Facts:
stofudom π diza, stugru
griflar π dredes, ziga
ponek π deguk, deponan, razen
zedri π stugru, breflak
razen π vupok
flusam π dredes
bradu π zabor, flusam
sostuta π plagredan, fleplun
flibol π kamak, fugim
dreplin π postuplik, fleplun
petil π dredes, deponan, stugru
ziga π flusam
stuzem π dredes, fiklatrik
trustozol π kluflar, ziga
vupok π gaskaplel
postuplik π stirenum, flefluk
breflak π pliskeplu
zukur π trustozol, deguk
nuris π kamak, stirenum
driteflir π vupok
kasis π skozur
pliskeplu π diza
skudren π dovar
mitrisur π bramenuk
bevun π plurin
trene π mitrisur
lufak π dredes, flusam
gofar π nore, razen
sodror π zedri, razen, dubras
bramenuk π deguk, dredes, stirenum
flasken π dufle
fiklatrik π griflar
trestal π vupok
ligi π kasis, sodror
vifoplom π diza, mitrisur, riklal, ziga
flefluk π ziga
fleplun π dredes
stirenum π pliskeplu, flusam
katris π vifoplom, sodror
liskur π stirenum
dufle π fleplun
kigak π stirenum
kines π trene, dufle
stugru π gaskaplel
tredos π flasken, stirenum, drevu
plafle π flasken, griflar, gaskaplel
kliplilu π dredes, plurin, ponek, timo
plurin π pliskeplu, diza, ziga
drokludruk π katris, dreplin, dovar
drevu π diza, vupok
skozur π razen
butes π deponan
tubam π diza
trunil π kigak, kluflar, dufle
dovar π fleplun
fugim π trustozol, plagredan
deguk π fleplun
tastem π ziga
kluflar π deguk
plimutron π kamak
deponan π fleplun
plefa π plagredan, zuklol
zabor π flefluk
φ a <- stofudom, griflar, zedri, sostuta, gaskaplel, ziga, stuzem, trustozol, vupok, zukur, nuris, driteflir, pliskeplu, skudren, bevun, tosel, trene, lufak, sodror, bramenuk, trestal, flefluk, fleplun, katris, liskur, timo, dufle, tredos, plafle, nore, plurin, skozur, butes, tubam, plagredan, tastem, nuze, kluflar, plimutron, plefa, zabor
φ b <- ponek, razen, flusam, bradu, flibol, dreplin, petil, kamak, postuplik, breflak, dredes, dubras, kasis, mitrisur, diza, gofar, flasken, fiklatrik, ligi, vifoplom, riklal, stirenum, kigak, kines, stugru, kliplilu, drokludruk, drevu, trunil, dovar, fugim, deguk, zuklol, deponan
ω d <- stofudom, razen, bradu, kamak, nuris, kasis, pliskeplu, gofar, flasken, ligi, vifoplom, stirenum, liskur, stugru, tredos, plafle, plurin, fugim, plimutron, zabor
ω c <- griflar, ponek, zedri, sostuta, gaskaplel, flibol, dreplin, petil, ziga, trustozol, vupok, postuplik, breflak, zukur, dubras, driteflir, skudren, mitrisur, diza, tosel, trene, lufak, bramenuk, fiklatrik, trestal, flefluk, riklal, fleplun, timo, dufle, nore, kliplilu, drokludruk, drevu, skozur, tubam, trunil, dovar, plagredan, deguk, tastem, kluflar, plefa
ω f <- flusam, dredes, sodror, kines, butes, zuklol
ω e <- stuzem, bevun, katris, kigak, nuze, deponan
θ 610 <- stofudom, ponek, bradu, gaskaplel, ziga, stuzem, kamak, postuplik, zukur, dubras, nuris, driteflir, kasis, pliskeplu, skudren, mitrisur, gofar, trestal, flefluk, liskur, stugru, tredos, nore, dovar, fugim, nuze, zuklol, deponan
θ 277 <- griflar, sostuta, flibol, dreplin, petil, trustozol, breflak, bevun, tosel, flasken, fiklatrik, fleplun, stirenum, kliplilu, plurin, drevu, skozur, plagredan, tastem
θ 548 <- zedri, razen, dredes, trene, bramenuk, ligi, vifoplom, riklal, dufle, kines, plafle, tubam, deguk, plimutron
θ 233 <- flusam, vupok, diza, lufak, sodror, katris, timo, kigak, drokludruk, butes, trunil, kluflar, plefa, zabor

Known rows:
[  4.9  36.1  19.5  62.1 -16.7 -14.3] : kasis
[-41.4 -28.3   5.8 -25.5 -16.6 -18.6] : dreplin
[ 19.2 -31.6  38.5  -7.4 -18.3  -2.4] : dubras
[ 17.1 -35.5  39.7 -10.9 -17.7  -3.9] : zuklol
[ 56.7 -32.1   0.8 -42.3  -5.5  23.1] : zukur
[  2.9  33.2  18.3  62.2 -15.1 -14.4] : gofar
[  9.6  50.6 -31.6  55.1  33.2   9.6] : zabor
[-16.6 -49.3  14.6 -37.7 -34.4 -15.8] : deguk
[-57.4   0.3   9.1 -10.4  -6.9 -21.6] : flibol
[ 27.7  -6.8 -14.5 -21.6  27.4  22.5] : vupok
[-10.0 -45.7 -25.1 -43.3   4.0   6.5] : fleplun
[ 32.6 -28.5  29.1 -32.2 -29.4  -0.9] : ponek
[-57.3  12.8   5.5 -13.8  -8.8 -22.6] : breflak
[ 35.3   8.7 -21.4   2.9  24.0  23.9] : katris
[ 30.9 -24.0 -15.7 -37.2  23.1  22.9] : butes
[-8.6 -1.0 18.5  3.3 10.5 -2.9] : diza
[ 36.5 -11.8 -21.9 -36.3  20.0  23.7] : lufak
[ 52.7 -17.3   6.4  10.9   6.8  22.8] : nuze
[ 45.7 -38.0  10.5 -16.6   7.3  22.3] : nore
[-54.1   3.5   5.5 -15.2  -9.1 -21.5] : fiklatrik
[-31.6  39.4 -19.6  59.5  13.1  -8.6] : plafle
[-42.3 -19.3  26.5   1.8 -14.0 -20.1] : riklal
[  5.5  30.3  19.1  62.4 -16.1 -14.2] : fugim
[ -1.5  24.9  26.9  81.3  -8.0 -14.1] : kamak
[-31.7  36.4 -18.9  61.9  15.8  -8.2] : plimutron

Rows:
[-25.1   1.7 -24.0 -32.9  12.4   2.4] | griflar
[-60.6  63.6   5.3  69.0  -8.8 -33.3] | vifoplom
[  6.6  41.2  16.1  54.6 -17.5 -13.9] | bradu
[  3.2  35.1  19.1  67.4 -12.7 -14.9] | stugru
[-74.3  47.5  -5.2  68.7  -0.9 -34.2] | flasken
[-28.8  -6.2 -20.6 -21.3  17.3   3.3] | skozur
[  8.6 -56.9 -12.4 -45.1  -7.8   8.5] | dufle
[24.2 50.7 -8.8 55.9 11.9  8.0] | pliskeplu
[ 31.0 -10.9  24.6 -32.1 -29.5  -1.5] | postuplik
[-13.1  -4.1  -7.2 -24.7   6.2   3.6] | tubam
[ 31.0 -18.5 -15.1 -24.2  25.4  23.3] | plefa
[ 23.7 -20.9  -8.8  -8.8  31.7  23.1] | timo
[-55.8  73.5 -35.9  61.1  28.8 -11.5] | plurin
[11.1 24.1  1.3  4.2 -5.0 -1.1] | kigak
[ 62.5 -13.8  -4.9 -11.0  -5.1  24.4] | stuzem
[-34.4 -21.7 -10.0  -3.2  25.3   2.4] | plagredan
[ -2.6 -18.9 -14.3 -39.0  -3.5   5.3] | bramenuk
[-40.3 -27.7  26.0 -16.1 -16.9 -20.0] | dredes
[-61.2  16.9   8.7  -6.6  -4.0 -23.1] | drevu
[-36.9 -18.0  19.5 -25.1 -21.3 -20.7] | kines
[-18.5 -35.6 -21.4 -31.4  11.6   4.8] | sostuta

Now the same elements, written a new way:
Known rows:
[ 51.7  -9.1 -13.7  39.0 -51.2  -9.3   3.6   3.9  54.3 -11.2   2.8   2.6
 -14.6  12.2 -46.5] : razen
[  7.2 -22.3 -28.8 -18.0   4.6 -23.5 -30.2  -5.1  35.6  11.7 -22.1  13.1
 -32.9 -23.1 -22.9] : sodror
[ 32.0 -16.4   0.7  29.4 -56.8 -11.0  -4.7   5.0  28.5  -3.1 -15.1  12.8
 -39.9  -2.0 -21.7] : ligi
[ 64.6  -3.8 -25.1  48.4 -29.9  13.7 -15.7  -6.3  42.0  -3.9 -17.6  40.7
 -37.4 -19.2 -23.3] : kasis
[ 38.4 -18.6 -12.8  23.9 -39.2   5.7  -9.0   0.9  27.3  -7.4 -37.8  19.6
 -45.1 -13.4 -13.6] : gofar
[ 63.7  -1.0 -39.2   2.0  33.5 -14.4  -2.0 -22.6  41.3   3.6  -9.0   4.8
  -6.3 -10.9 -35.0] : katris
[ 54.5   2.1   5.5  17.0 -17.1 -38.6 -12.7   0.4  51.4  -2.5  21.8 -19.7
  -3.2  11.8 -62.9] : tubam
[ 36.2  -1.6  16.1   5.9 -24.1 -36.9 -21.9   2.4  30.2   8.5   4.5  -8.2
 -30.5  -6.6 -38.1] : dufle
[ 14.5 -30.5   6.6  18.8 -61.0 -22.4 -16.2  10.1  42.0  -0.8  -0.5  11.0
 -42.6  -4.0 -37.1] : kines
[ 70.9  16.0  -8.2  11.4   2.0 -19.1 -10.4 -10.7  46.5  -2.1  -7.7  -2.6
  -9.3  -3.1 -46.1] : nuze
[ 54.1 -16.2 -24.2  28.9 -24.9   7.5   3.8  -8.5  52.9 -11.1 -12.4  17.1
 -13.6  -1.2 -39.4] : stugru
[ 55.1  -2.1 -12.1  13.5   2.5 -22.3 -10.6  -4.2  49.4  -4.1  -2.5  -7.6
  -4.2  -1.9 -51.6] : gaskaplel
[ 52.5  14.0 -12.0   0.1 -12.9 -18.2 -33.4 -17.8  29.7  -0.6   1.7  -5.6
 -29.9   6.0 -25.5] : stofudom
[ 35.9  -2.0  17.3   9.1 -21.5 -38.4 -20.8   2.6  28.3   7.2   5.1  -7.3
 -31.3  -7.6 -37.0] : bramenuk
[ 43.2 -19.6   7.1  16.7 -40.6   0.7  -8.9  -5.4  15.2 -14.2  -8.9  17.6
 -49.6 -16.5 -19.1] : flibol
[ 58.9  -2.1 -17.7  30.0 -32.8  11.2   3.3  -4.4  40.7 -14.7  -6.0  19.6
 -25.2   1.1 -41.1] : kamak
[  6.0 -21.0 -25.4 -20.2   7.8 -24.8 -31.0  -8.3  33.8  12.3 -19.2  15.3
 -35.1 -26.0 -23.8] : butes
[ 49.4   3.1   3.6  -0.9  -0.8 -23.9 -24.1 -13.1  23.1   7.1 -24.2  11.3
 -31.9 -18.2 -24.0] : stuzem
[ 73.8  20.7  -8.8  18.7 -14.7 -18.1 -44.8 -25.3  41.1   9.5   0.3  22.5
 -17.5 -23.0 -27.0] : bevun
[ 20.0 -19.0 -17.0  18.0 -35.5   3.6   5.3  22.3  45.1   3.8 -21.9  42.2
 -47.2 -38.8 -19.1] : zuklol
[ 68.3  11.6 -43.0  16.4  41.6  -2.5  -9.8 -11.2  31.0  15.8   5.3  44.6
 -30.2 -43.7 -25.6] : plefa
[ 62.9   6.8  -7.2   6.5  -4.9 -19.6 -24.9  -8.4  22.7  -5.2  12.1 -18.6
 -36.2   8.7 -30.1] : trestal
[ 68.5 -14.9 -15.6  45.6 -30.5   4.2 -17.8 -13.9  40.0  -8.0   4.9  34.5
 -29.4 -24.3 -25.2] : breflak
[ 64.7   8.3  -8.1   5.7  -0.3 -19.9 -21.4 -11.3  21.7  -5.6  18.2 -14.2
 -35.9   4.5 -34.3] : zukur
[ 47.6   1.1 -46.2 -11.5  25.1 -10.3 -21.0 -30.1  20.8   7.1   6.1   4.7
 -31.1  -3.8 -17.7] : zabor

Rows:
[ 42.3 -28.4   4.4  32.8 -37.4 -14.6   4.6   8.8  23.9  -7.3   2.9   8.9
 -43.2  -3.5 -30.3] | deguk
[ 45.5  12.9 -12.1  -2.1 -30.9 -18.3 -44.5 -26.9  34.8  -2.4   8.1  -6.3
 -26.2   1.7 -22.6] | plurin
[ 74.3 -10.3 -19.3  33.6 -13.3   4.6  15.2  -8.6  42.6 -12.8  -9.6  14.2
 -18.6  -3.8 -35.2] | deponan

